Below is a small trained network, with its code and all its weights. Each question gives an input and a class and asks what happens when units are switched off, that is, made to give their printed mean instead of their output.

import numpy as np


def w(rows, s, z=0):
    codes = np.array(rows[::2]) - 128.0
    scale = np.full(codes.shape[1], s)
    scale[-1] = z or s
    return codes * scale


def f(y):
    return y / 2 * (1 + np.tanh(0.7978845608 * (y + 0.044715 * y**3)))


def log_softmax(a):
    a = a - a.max(-1, keepdims=True)
    return a - np.log(np.exp(a).sum(-1, keepdims=True))


def net(x, mask):
    res = np.array(x, float).reshape(1, 2) / 4 @ E
    y = f(res @ A[0][:, :-1].T + A[0][:, -1])
    res = res + np.where(mask, y, B[0][:, -1]) @ B[0][:, :-1]
    return log_softmax(res[-1] @ U[:, :-1].T + U[:, -1])


A, B = {}, {}
E = w([
[9,164,181],'x0',
[69,30,51],'x1',
],0.011)
A[0] = w([
[11,160,140,100],'n0',
[78,80,41,115],'n1',
[108,110,117,252],'n2',
[199,202,223,101],'n3',
[205,95,92,111],'n4',
[86,57,99,132],'n5',
[225,117,95,107],'n6',
[83,67,68,123],'n7',
[82,50,86,105],'n8',
[37,155,176,103],'n9',
[173,215,192,108],'n10',
[227,106,47,102],'n11',
[97,56,86,109],'n12',
],0.011,0.017)
B[0] = w([
[30,80,175,175],'n0',
[132,174,73,171],'n1',
[237,71,151,253],'n2',
[116,198,48,194],'n3',
[33,120,163,166],'n4',
[141,149,90,167],'n5',
[54,116,153,171],'n6',
[148,207,63,170],'n7',
[104,172,60,163],'n8',
[52,88,153,172],'n9',
[128,187,92,185],'n10',
[8,90,183,182],'n11',
[107,181,83,159],'n12',
],0.014,0.016)
U = w([
[144,250,75,63],'0',
[39,80,170,26],'1',
[247,87,147,253],'2',
],0.017,0.003)

Each question gives the input, the list of numbers given to net, and the class t.
The units are the neurons (one row each of A and B). Each row of codes is followed by its name. A weight is (code - 128) times the scale printed after its matrix; where a second scale follows, it is the last column's (A, B and U).
mask holds one flag per neuron, in row order. A switched-off neuron (its flag False) gives its mean, the last column of its row in B, instead of its output. The means were averaged over made-up inputs and are rounded, as every weight is.
A unit's drop is (log p(t) with every unit on - log p(t) with that unit switched off) / (log p(t) with every unit on - log p(t) with every unit switched off).
The circuit of an input: a set's keep is (log p(t) with only the set's units on - log p(t) with every unit switched off) / (log p(t) with every unit on - log p(t) with every unit switched off). Starting from the 12 units with the biggest drops (on a tie, the unit counted first), units are removed one at a time, each time the one whose removal leaves the highest keep (on an exact tie, the one counted first), for as long as the keep stays at least 0.8.
circuit, biggest first: the units of the circuit, biggest drop first
most important unit: the unit with the biggest drop
top k neurons: the k neurons with the biggest drops, biggest first
drop when u is switched off: that unit's drop, to one decimal
input [8,8], class 0: most important unit => n7
input [-3,3], class 2: circuit, biggest first => [n3, n0]
input [-7,8], class 0: top 2 neurons => [n7, n1]
input [-3,2], class 2: top 2 neurons => [n0, n9]
input [3,-1], class 2: top 3 neurons => [n11, n4, n6]
input [-3,1], class 2: top 2 neurons => [n0, n9]
input [7,-5], class 1: top 2 neurons => [n0, n9]
input [-6,-5], class 1: top 2 neurons => [n11, n6]
input [3,1], class 2: drop when n11 is switched off => 0.3
input [-1,-3], class 2: drop when n6 is switched off => 0.0
input [3,4], class 0: drop when n7 is switched off => 0.1
input [5,-4], class 1: drop when n5 is switched off => 0.1
